Below is a small trained network, with its code and all its weights. Each question gives an input and a target symbol and asks what happens when units are switched off, that is, made to give their printed mean instead of their output.

import numpy as np


def w(rows, s, z=0):
    codes = np.array(rows[::2]) - 128.0
    scale = np.full(codes.shape[1], s)
    scale[-1] = z or s
    return codes * scale


def f(y):
    return y / 2 * (1 + np.tanh(0.7978845608 * (y + 0.044715 * y**3)))


def softmax(a):
    e = np.exp(a - a.max(-1, keepdims=True))
    return e / e.sum(-1, keepdims=True)


def log_softmax(a):
    a = a - a.max(-1, keepdims=True)
    return a - np.log(np.exp(a).sum(-1, keepdims=True))


def net(x, mask):
    ids = ['ΛΦΨβεζθμξ'.index(c) for c in x.split()]
    T = len(ids)
    res = E[ids] + P[:T]
    q, k, v = (res @ M[0].T for M in (Q, K, V))
    z = softmax(np.where(np.tri(T) > 0, q @ k.T / 3**0.5, -1e9)) @ v
    res = res + np.where(mask[0], z, O[0][:, -1]) @ O[0][:, :-1]
    y = f(res @ A[0][:, :-1].T + A[0][:, -1])
    res = res + np.where(mask[1:25], y, B[0][:, -1]) @ B[0][:, :-1]
    return log_softmax(res[-1] @ U[:, :-1].T + U[:, -1])


Q, K, V, O, A, B = {}, {}, {}, {}, {}, {}
E = w([
[117,175,49,201],'Λ',
[161,73,109,177],'Φ',
[80,107,86,108],'Ψ',
[113,26,151,113],'β',
[166,108,86,104],'ε',
[218,166,160,133],'ζ',
[111,126,148,142],'θ',
[154,221,70,130],'μ',
[253,44,198,102],'ξ',
],0.016)
P = w([
[181,152,9,86],'0',
[95,169,143,132],'1',
[104,124,182,124],'2',
[211,67,27,187],'3',
[97,149,186,107],'4',
[110,148,173,142],'5',
[218,67,67,204],'6',
[95,149,191,102],'7',
[152,189,180,162],'8',
[187,88,70,218],'9',
[127,136,200,123],'10',
[133,158,176,169],'11',
[223,70,82,254],'12',
],0.0092)
Q[0] = w([
[203,157,112,209],'H1',
[75,165,78,63],'H1',
[197,67,27,254],'H1',
],0.01)
K[0] = w([
[148,95,75,254],'H1',
[181,178,58,57],'H1',
[228,39,89,207],'H1',
],0.0096)
V[0] = w([
[2,99,106,100],'H1',
[37,35,81,233],'H1',
[156,114,113,172],'H1',
],0.0085)
O[0] = w([
[43,88,160,93,2],'H1',
[206,170,98,170,175],'H1',
[156,254,144,98,202],'H1',
],0.0062,0.0069)
A[0] = w([
[115,100,130,126,74],'N1',
[180,124,131,177,65],'N2',
[193,111,105,123,254],'N3',
[86,117,169,152,165],'N4',
[112,196,48,151,227],'N5',
[172,96,49,209,215],'N6',
[170,107,134,143,228],'N7',
[96,97,128,38,144],'N8',
[78,182,94,6,190],'N9',
[170,130,144,166,43],'N10',
[131,162,108,36,179],'N11',
[116,158,186,70,192],'N12',
[68,115,123,133,132],'N13',
[153,149,155,154,63],'N14',
[148,83,89,81,201],'N15',
[103,166,148,98,206],'N16',
[150,131,117,135,72],'N17',
[64,183,133,111,212],'N18',
[163,180,96,157,183],'N19',
[63,173,138,132,197],'N20',
[107,115,91,52,185],'N21',
[176,145,134,133,167],'N22',
[115,108,188,140,101],'N23',
[130,119,171,70,97],'N24',
],0.014,0.0052)
B[0] = w([
[41,100,96,99,122],'N1',
[102,102,142,96,197],'N2',
[95,169,85,77,237],'N3',
[44,179,237,100,128],'N4',
[146,33,118,130,205],'N5',
[95,221,136,123,250],'N6',
[76,144,123,75,202],'N7',
[11,129,123,142,132],'N8',
[205,29,56,134,136],'N9',
[53,114,128,118,173],'N10',
[204,129,66,133,137],'N11',
[230,97,153,69,143],'N12',
[52,49,156,137,128],'N13',
[124,53,145,160,157],'N14',
[22,76,63,125,146],'N15',
[254,140,156,198,135],'N16',
[108,90,126,130,143],'N17',
[206,51,184,216,136],'N18',
[95,132,162,171,233],'N19',
[160,63,193,245,134],'N20',
[56,75,90,196,131],'N21',
[177,91,104,96,205],'N22',
[82,119,187,90,129],'N23',
[207,18,127,46,130],'N24',
],0.0073,0.017)
U = w([
[151,152,150,192,136],'Λ',
[111,200,130,107,248],'Φ',
[137,69,119,140,135],'Ψ',
[94,106,185,110,127],'β',
[154,125,12,100,165],'ε',
[217,175,167,102,148],'ζ',
[144,137,240,146,83],'θ',
[209,115,103,144,2],'μ',
[168,87,123,69,63],'ξ',
],0.011,0.0049)

Each question gives the input, a string of symbols that net reads in full, and the target symbol t.
The units are the heads (3 rows each of Q, K, V and O) and the neurons (one row each of A and B). Each row of codes is followed by its name. A weight is (code - 128) times the scale printed after its matrix; where a second scale follows, it is the last column's (O, A, B and U).
mask holds one flag per unit, heads first, then neurons. A switched-off unit (its flag False) gives its mean, the last column of its rows in O or B, instead of its output. The means were averaged over made-up inputs and are rounded, as every weight is.
A unit's drop is (log p(t) with every unit on - log p(t) with that unit switched off) / (log p(t) with every unit on - log p(t) with every unit switched off).
The circuit of an input: a set's keep is (log p(t) with only the set's units on - log p(t) with every unit switched off) / (log p(t) with every unit on - log p(t) with every unit switched off). Starting from the 12 units with the biggest drops (on a tie, the unit counted first), units are removed one at a time, each time the one whose removal leaves the highest keep (on an exact tie, the one counted first), for as long as the keep stays at least 0.8.
circuit, biggest first: the units of the circuit, biggest drop first
most important unit: the unit with the biggest drop
k most important neurons: the k neurons with the biggest drops, biggest first
drop of u: that unit's drop, to one decimal
input ε Φ ξ ζ ζ Ψ, target Ψ: circuit, biggest first -> H1; N6; N9; N3
input ζ Λ ε Λ Ψ θ β ζ Λ Ψ Φ ζ Ψ, target Φ: circuit, biggest first -> N6; N22
input ζ Φ Φ Φ ζ ζ Φ Ψ ζ Φ Φ β Ψ, target Φ: circuit, biggest first -> N6; H1
input ε β ε ζ β ξ ζ ζ Φ β, target Φ: most important unit -> N5
input Ψ Λ ζ ξ, target ε: circuit, biggest first -> N15; N3
input ξ ζ ζ Φ β ε θ ξ Φ ε, target Φ: 3 most important neurons -> N6; N19; N9
input ζ ζ Ψ ζ, target Φ: circuit, biggest first -> N6; N19; N3
input ζ Φ Ψ Φ ξ θ ξ, target Φ: 2 most important neurons -> N6; N5
input ε ζ Φ θ ζ ξ Φ Φ ζ ζ, target Φ: 3 most important neurons -> N6; N19; N3
input θ β Ψ ζ θ Φ ζ ζ β ζ ζ Φ β, target Φ: 2 most important neurons -> N6; N5
input ζ Φ ξ Λ Φ Λ Φ, target Φ: 2 most important neurons -> N6; N19
input ζ β ε Λ ζ θ Λ, target Φ: drop of N19 -> 0.5
input Λ θ θ ε ζ Λ ξ, target ε: drop of N15 -> 0.3
input ζ ζ Φ Φ Λ ζ θ ζ ξ ζ ξ, target ξ: drop of N6 -> 0.2
input θ ζ ξ ε ζ ζ Φ Ψ, target Ψ: drop of N6 -> 0.1
